Below are the code and all the weights of a small trained network. Each question names an input and a class and asks about switching units off, where a switched-off unit gives its printed mean instead of its output.

import numpy as np


def w(rows, s, z=0):
    codes = np.array(rows[::2]) - 128.0
    scale = np.full(codes.shape[1], s)
    scale[-1] = z or s
    return codes * scale


def norm(h):
    return h / np.sqrt((h * h).mean(-1, keepdims=True) + 1e-5)


def f(y):
    return y / 2 * (1 + np.tanh(0.7978845608 * (y + 0.044715 * y**3)))


def log_softmax(a):
    a = a - a.max(-1, keepdims=True)
    return a - np.log(np.exp(a).sum(-1, keepdims=True))


def net(x, mask):
    res = np.array(x, float).reshape(1, 5) / 4 @ E
    u = 0
    for l in range(2):
        y = f(norm(res) @ A[l][:, :-1].T + A[l][:, -1])
        res = res + np.where(mask[u : u + 6], y, B[l][:, -1]) @ B[l][:, :-1]
        u += 6
    return log_softmax(norm(res)[-1] @ U[:, :-1].T + U[:, -1])


A, B = {}, {}
E = w([
[127,63,111,98,198,99,159,93,179,116,254],'x0',
[172,52,179,163,93,197,35,132,145,62,151],'x1',
[93,176,183,133,203,121,168,135,56,23,131],'x2',
[149,168,56,155,162,146,80,180,84,139,175],'x3',
[46,134,186,101,103,201,157,177,110,173,179],'x4',
],0.0013)
A[0] = w([
[111,161,192,124,211,116,161,136,52,1,119,3],'L0N0',
[106,91,112,106,184,123,156,48,153,96,223,62],'L0N1',
[125,186,155,186,72,141,114,129,71,130,26,28],'L0N2',
[154,174,41,175,167,134,71,208,74,126,182,56],'L0N3',
[188,109,90,179,161,38,113,91,123,65,77,14],'L0N4',
[114,88,229,138,99,89,186,58,181,124,75,44],'L0N5',
],0.0033,0.0017)
B[0] = w([
[132,62,63,137,27,130,78,111,188,253,138,247],'L0N0',
[180,160,144,122,128,111,108,239,114,111,111,204],'L0N1',
[183,128,147,94,129,92,106,230,123,105,155,235],'L0N2',
[81,119,113,29,98,176,123,88,145,67,117,215],'L0N3',
[150,131,213,108,162,224,171,113,168,163,112,177],'L0N4',
[91,172,10,52,140,205,55,139,82,66,182,166],'L0N5',
],0.0043,0.0015)
A[1] = w([
[123,67,132,119,187,86,147,106,166,112,223,91],'L1N0',
[54,139,122,189,101,166,134,2,140,138,114,1],'L1N1',
[93,141,168,70,116,179,144,183,126,161,128,157],'L1N2',
[127,139,158,145,99,137,114,157,98,114,88,45],'L1N3',
[60,115,168,152,122,164,140,164,81,153,177,20],'L1N4',
[143,71,182,187,98,170,63,111,106,67,164,113],'L1N5',
],0.0038,0.0014)
B[1] = w([
[161,166,145,121,53,128,63,188,85,128,24,161],'L1N0',
[228,180,129,92,102,61,77,251,132,115,96,102],'L1N1',
[193,88,126,191,181,105,107,98,101,76,131,239],'L1N2',
[168,119,102,53,177,94,122,174,204,126,197,135],'L1N3',
[251,146,131,82,146,165,130,47,242,135,3,150],'L1N4',
[78,200,89,119,169,51,229,119,85,189,104,253],'L1N5',
],0.0038,0.0021)
U = w([
[131,81,80,132,36,119,83,114,149,215,119,178],'0',
[196,133,155,108,132,88,96,254,106,89,124,163],'1',
[77,128,66,59,131,194,100,76,105,48,147,167],'2',
[208,118,185,130,183,177,157,52,171,133,80,152],'3',
[55,158,125,140,160,58,202,105,83,163,127,196],'4',
[107,101,145,162,122,121,124,113,140,94,173,51],'5',
[59,125,202,179,112,113,126,99,168,69,174,1],'6',
[57,119,213,155,117,116,130,105,161,89,175,15],'7',
],0.0081,0.0029)

Each question gives the input, the list of numbers given to net, and the class t.
The units are the neurons (one row each of A and B). Each row of codes is followed by its name. A weight is (code - 128) times the scale printed after its matrix; where a second scale follows, it is the last column's (A, B and U).
mask holds one flag per neuron, layer by layer. A switched-off neuron (its flag False) gives its mean, the last column of its row in B, instead of its output. The means were averaged over made-up inputs and are rounded, as every weight is.
A unit's drop is (log p(t) with every unit on - log p(t) with that unit switched off) / (log p(t) with every unit on - log p(t) with every unit switched off).
The circuit of an input: a set's keep is (log p(t) with only the set's units on - log p(t) with every unit switched off) / (log p(t) with every unit on - log p(t) with every unit switched off). Starting from all 12 units, units are removed one at a time, each time the one whose removal leaves the highest keep (on an exact tie, the one counted first), for as long as the keep stays at least 0.8.
circuit, biggest first: the units of the circuit, biggest drop first
most important unit: the unit with the biggest drop
k most important neurons: the k neurons with the biggest drops, biggest first
k most important neurons of layer l: the k neurons of layer l with the biggest drops, biggest first
input [2,2,-1,-7,4], class 2: most important unit : L0N5
input [-3,8,-1,-2,5], class 4: 2 most important neurons : [L1N5 L0N4]
input [-7,-5,5,-5,7], class 1: 4 most important neurons of layer 0 : [L0N4 L0N2 L0N3 L0N5]
input [8,-4,-7,1,-7], class 1: 3 most important neurons : [L0N0 L0N1 L1N0]
input [-5,6,-5,6,2], class 2: 2 most important neurons : [L0N3 L0N0]
input [-6,-3,-1,5,8], class 3: circuit, biggest first : [L1N4 L1N2]
input [7,2,-5,-4,3], class 1: 2 most important neurons : [L0N0 L0N1]
input [8,2,1,6,0], class 1: 2 most important neurons of layer 0 : [L0N1 L0N5]
input [4,-6,-1,7,-8], class 3: 2 most important neurons of layer 0 : [L0N4 L0N5]
input [-4,8,6,7,-4], class 4: circuit, biggest first : [L1N5 L0N1]
input [8,8,-1,-1,2], class 1: 2 most important neurons : [L0N1 L1N0]
input [7,-7,0,-1,7], class 1: circuit, biggest first : [L0N1 L1N5]
input [8,-1,-5,7,6], class 1: circuit, biggest first : [L0N0 L1N0]
input [5,-2,-4,1,8], class 3: circuit, biggest first : [L1N4 L0N0]
input [-8,-6,2,1,3], class 1: most important unit : L0N2
input [-2,5,4,3,4], class 4: 2 most important neurons of layer 1 : [L1N5 L1N0]
input [1,1,6,8,-5], class 2: 2 most important neurons : [L0N3 L1N4]
input [1,-8,2,-8,-5], class 2: 2 most important neurons : [L0N5 L1N5]
input [7,-5,4,8,1], class 2: 2 most important neurons : [L0N3 L0N2]
input [4,5,-1,1,-4], class 4: 3 most important neurons : [L1N5 L0N2 L1N4]
input [4,0,6,6,-1], class 0: circuit, biggest first : [L0N0]
input [5,2,-1,-7,6], class 2: 3 most important neurons of layer 0 : [L0N5 L0N2 L0N4]
input [-1,-2,-2,3,6], class 3: 2 most important neurons : [L1N4 L0N0]
input [-5,6,-5,-3,1], class 4: 3 most important neurons : [L1N5 L0N0 L0N1]
input [4,5,2,-4,4], class 4: 3 most important neurons of layer 0 : [L0N2 L0N3 L0N4]
input [-5,6,4,1,-6], class 3: 2 most important neurons : [L0N4 L0N1]
input [-8,0,-4,-5,-3], class 1: circuit, biggest first : [L0N2]
input [5,-6,6,-8,4], class 2: 4 most important neurons : [L0N5 L1N5 L0N1 L0N2]
input [-3,8,7,-8,7], class 2: 2 most important neurons of layer 0 : [L0N5 L0N4]
input [8,-3,-4,8,5], class 1: circuit, biggest first : [L0N0 L1N0]
